[-32  18  22 -61 -18] >> -32
[ 31  18  40 -50] >> 31
[  8 -20  19 -11 -46   3  17] >> 8
[-28  26 -19 -55] >> -28
[ 59 -55  19 -39 -30] >> 59
[42 42 45 40 47 53] >> 42
---
[ 18 -15  53 -21] out 53

[[-11  28 -22  11  -9]
 [ 51 -24   9 -38  27]] out -22

[[-20 -27   5  39]
 [ 31  37 -26  41]
 [ 46  51  24  50]] out 5

[ 19  48 -42 -10  15] out -42

[ 24   1  22 -48   5] out 22

[  6  -2  60  -3 -11   3   1] out 60

[-36 -12 -46  -2  38  -3  21] out -46

[-40  28  21  14  22  45] out 21

[-19 -10  21  49   2  18] out 21

[ -7 -44 -59   4  -1] out -59
---
[[58  3 13 46 58]
 [44 37 44 50 41]
 [33 40 44 42 31]] result: 46

[[-33   0   1   6  47  52  38]
 [ 46 -37 -37 -40 -29 -43 -48]
 [-44  52  52  52 -43 -24  51]] result: 52

[[ 17 -19  14  11  26  16 -11]
 [ 16  -2 -20  11  25  18  49]
 [ 19 -14 -24  14  33  23   5]] result: 16

[[ 2 44 52 53 54 53]
 [12 53 54 54 52 53]
 [ 0  2  0  0  0 47]] result: 54

[[  8  -3 -28 -23   3  -8 -21]
 [ -1 -10   6   3  13  13 -45]
 [-18  -5   4 -10  12  11  29]] result: -8

[[ 19  -5   5  -3 -11]
 [ 51  -7 -44   6 -24]
 [-37 -11  18 -41  22]] result: -3

[[ 32  12 -10  -6 -23]
 [-17 -53  15  -1 -37]
 [ 45  19  35   8   3]] result: -6

[[ -1 -18   5  -7  21  -5]
 [ 16 -46  20 -12 -14  21]
 [ -2 -20 -18 -11   0 -39]] result: 21

[[ 10  15 -25   5 -46  -5  56]
 [ -4 -15   6   2  50   1  54]
 [ -3  -1  13  -8 -31 -17  23]] result: -5
---
Q:
[[  6  36  22   1  -7]
 [-57  10  27  10  12]
 [ 14   6 -19 -18 -11]]
A: 27, 36

Q:
[[ 26  20 -18 -34  16]
 [ 43  34  11 -15  46]
 [ 51  41  12 -17  38]]
A: 11, 51

Q: [ -7  34 -49  12 -17  20 -13]
A: 12, 34

Q: [-33   3   4 -35 -42  11 -57]
A: -35, 11

Q:
[[ 24 -38 -29  -9  16 -44  10]
 [ 10 -27 -21 -14   2 -28  -5]
 [-11 -12  -9 -25 -19  -9 -31]]
A: -14, 24

Q: [ 9  6  3 43 -5]
A: 3, 43

Q: [-20 -28 -51  21  56]
A: -51, 56
---
175  208  150  146  165
107   33  129  150  133
229  199  155  149  172
-> 208

-31   20   -7   35  -22   -4   14
  6    6  -16   26   21   -9  -32
-38  -24   -3    9  -20  -22    7
-> 20

148   91  146   19  138  122  116
194   84  127  102   95  178  103
  3  127  112  106  187  117   37
-> 91

-375  -387   248  -664  -840    15   160
 316  -313  -481   161    -5    -6    11
-346  -264    12   -45   603   356  -792
-> -387

35  38  44  16  43
45  55  69  34  67
23  53  80   7  82
-> 38

-763   522   728   671
-137  -340   455  -108
   9  -343   626   -91
-> 522
---
[  3   5 -33  15   3  10 -56]
-33
[ 20   7  17  38 -53  24  26]
7
[-45  17 -22 -15   5 -50]
-45
[17 21 46  6]
17
[-54 -11 -15 -48 -29]
-48
[-25  49 -13 -24 -20]
-24
---
[[  9 -36  -7  -3 -19   8  61]
 [  3  -1   8  13 -31 -16   1]
 [ 19  26   6  22 -16 -16  -4]] ==> -16

[[ 55  11  23  14 -29]
 [-34  -6 -47 -31 -58]
 [-43 -56  16 -41  21]] ==> 16

[[-14  37 -57  -1]
 [ 45  -7  42 -19]
 [ 39  -2  24 -16]] ==> -2

[[ 17  47 -22  20 -17]
 [  5  -9  11   0   0]
 [  6 -38 -34   8  21]] ==> -34

[[  9 -37 -39  -2   4  13]
 [-54 -53 -12 -50  23  18]
 [ 46  -6 -47  45  -1   8]] ==> 45

[[-37 -25  25 -46]
 [ -4  26  22  -3]
 [ -6 -18  20 -19]] ==> -18

[[ -4  27  33  13 -29  12]
 [ 59  11  31  18  -4  32]
 [-14  21  48 -10 -39 -31]] ==> -10

[[-17  49 -55  31 -31]
 [ 14  -2   9 -26  -2]
 [ -4  20 -18  -2 -15]] ==> -18

[[-14  35   2  -6  23 -30  -3]
 [-20  50  11 -11   7 -23   9]
 [-26  53  16 -12 -12 -10  17]] ==> -12

[[ -4  -9  -9 -21  14  -1]
 [-16   1  -6  43  -5 -15]
 [-14 -11  12  24  -1  20]] ==> 24
---
[[ 29  27 -36 -15]
 [ 50  55  -2  51]
 [-48  37  19  35]] ==> 55

[[ 13  31  13  20  29 -47]
 [-27 -27 -40 -31  39  16]] ==> 31

[[-13 -27  15  29  36  -4]
 [-19  -6  33  -1  42  -2]
 [ 39 -39  23  59 -17  46]] ==> -6

[[ 37  22  27 -53 -11]
 [ 15 -22 -18 -22  22]] ==> 22

[[  7 -43  48  -9  -2]
 [ -1  27 -42 -31  11]] ==> -43

[[ 14  -5  -1  11 -54  11   9]
 [ -2 -18   3  -7  34   2   8]
 [ 10  13   2 -13   1   8 -12]] ==> -18

[[-16  54 -22  60   4  58 -24]
 [-30 -31  32  20  14 -32 -29]] ==> 54

[[ 19  39 -11  17 -10  46]
 [-37   7  48  16  52  -3]
 [ 36 -25 -15 -19 -17  -3]] ==> 7

[[ 49 -51  44  40]
 [ 47 -48  42  38]
 [ 48 -49  43  39]] ==> -48

[[29 49 14 20 12 19 -2]
 [-7 -5 -7 -2 -7 19  3]] ==> 49
---
[[ -5  22 -15   3  11  12  20  -6]
 [ 19   8 -18   6  22  -5  17  -2]
 [ -3  11  -8  -4  10  13  14 -13]
 [  2   6 -15  22   5  18   6  -2]
 [ 30   2  -4   6   5  11  11  24]
 [ 12   2  -8   6  -5   6  11   3]
 [ 30   2   0   6   4  11  11  22]
 [ 13   2  -8   6  -3   4  11   4]
 [ 16  -4 -13  -7  -6  11  11   3]
 [ 27   2   5   6  -2   6  11  19]
 [ 30  18 -32   6  54 -19  23 -11]
 [ 28   2  -4   6   6  11  11  24]] result: -15

[[  5   7 -12   4   2   4   6  -4   5   5   1  16 -15   4   5]
 [-19 -29  45 -35 -16 -32  46 -19 -43 -33 -24 -31   5 -28  -1]
 [  7   1  12   6   4   5 -33  11   0   4   8  -3  29   5   9]
 [  8  12 -12   1   4   4   9  -6  -1   6  -1  27 -18   4  11]
 [ 20  11  15  -2   5   0  -6  -9 -20   3  -1  37   6   4  40]
 [ -2   1 -10   3  -1   2   8  -2   7   2   0   0 -13   1  -7]
 [  4   0   3   0  -1  -2   8  -7  -4  -1  -2   8  -6  -1  10]
 [  0   1  -8  -3  -3  -4  29 -14  -3  -2  -7  12 -27  -3   3]
 [  3   3  -7  10   2   7 -15   6  12   7   7   0   4   6  -2]] result: -12

[[ 24  22   6  44  25   0  18]
 [ 26  20  14  44  28   0  16]
 [ -5  17  18  20  -3   8 -14]
 [  0   5  49  18  19   1 -22]
 [-27   5 -25  -9 -34  -2 -14]
 [  3  34  -6   6  19  12   7]] result: 6

[[  5 -14  -9 -11  16  11]
 [-23   9  -4  -2 -26 -30]
 [-16   6 -11 -21 -19 -25]
 [-18   8  -8 -10 -24 -29]
 [ -9  -7   5  40  -5  -7]
 [  6 -10 -22 -54  13   6]
 [-22  10  -4   6 -29 -34]] result: -9

[[-26  -8 -19   8 -16 -21   9  14]
 [ 20 -23  22  -3  -5   5  20   8]
 [-16 -39  -8  17 -34 -32  43  31]
 [-13 -11 -11   8   0  -1   2   8]
 [ -4  11 -11  10   6   4 -10  -3]
 [ -5 -49  -1  24 -32 -26  54  36]
 [-19 -27 -12  11 -21 -22  22  25]] result: -19

[[ 34  -9 -32  24  18 -29  -7  29  -8 -42  18  22]
 [-29 -24  30  37 -31 -23  29  22 -19 -21  32  20]
 [ 44  31 -26 -49  15  51   8 -49 -20  41  42 -17]
 [ 11  17  11  -8 -25 -12   7  12  10 -14 -18 -14]
 [ 37  35  19  -5 -26 -38 -40 -22   9  35  43  36]] result: -32

[[-10 -16  11  12 -22  -1   4   4  -4   4 -38 -27]
 [  0 -10  -1  51 -16  -2   1   4  -1  -3 -26 -10]
 [ 12  -8   0  20 -17   1  -5  -5   2   3  23  30]
 [  4 -20 -26  15 -30  -7 -15  29   2 -15  34  36]
 [  5   8 -15 -12  14   3 -19  49 -28  -9 -15 -21]
 [  5  -4  13 -18   2  29 -12  14 -46  33  -3   7]
 [  4  -4  56 -19 -20 -31 -28 -50   8  33 -30   3]
 [-16 -13 -41  41 -13  -3  11   1  -4 -16  -3  22]
 [ 22  10  -9  -2  38 -27 -24  57  -1 -49 -13   2]
 [-21 -18  47  10  31   1  -7  -5 -17   5  -2   6]] result: 11

[[ -7   3  11  14   3  -9   7  -5  -8]
 [-25  -7  11   9 -20  12  28 -29 -28]
 [  4   3 -23 -17   0  -8  20 -16 -20]
 [ 20   3  -1   0   8 -18 -21  -1   5]
 [ 11   1 -49   6  22 -15  12   0 -22]] result: 11

[[-38  -9  32 -31  -1  38]
 [ -2  -5  -1   5   7  -6]
 [-20 -23  12   5  -3   9]
 [  2  -8  -6   9  10 -11]
 [ 27  -2 -15 -21  -3  26]
 [ 10  16  -3   2 -10  -5]
 [-12  -1  21  -2 -49  30]] result: 32
---
array([25, 99, 76, 13, 67, 98]) → 99

array([[3, 4, 6, 4, 8, 7, 3],
       [9, 8, 2, 5, 8, 2, 3]]) → 4

array([0, 4, 7, 9, 4, 1, 7]) → 4

array([ 401,  812,  510, -520, -179, -841]) → 812

array([[70, 67, 83, 81, 69, 32],
       [43, 70, 59, 69, 20, 45],
       [54, 52, 82, 77, 50, 16]]) → 67

array([[29, 81, 62, 41, 52, 75],
       [79, 78, 51, 81, 80, 92],
       [36, 18, 18, 30, 64, 28]]) → 81

array([3618, 1442, 9855, 3143, 6160, 7862]) → 1442
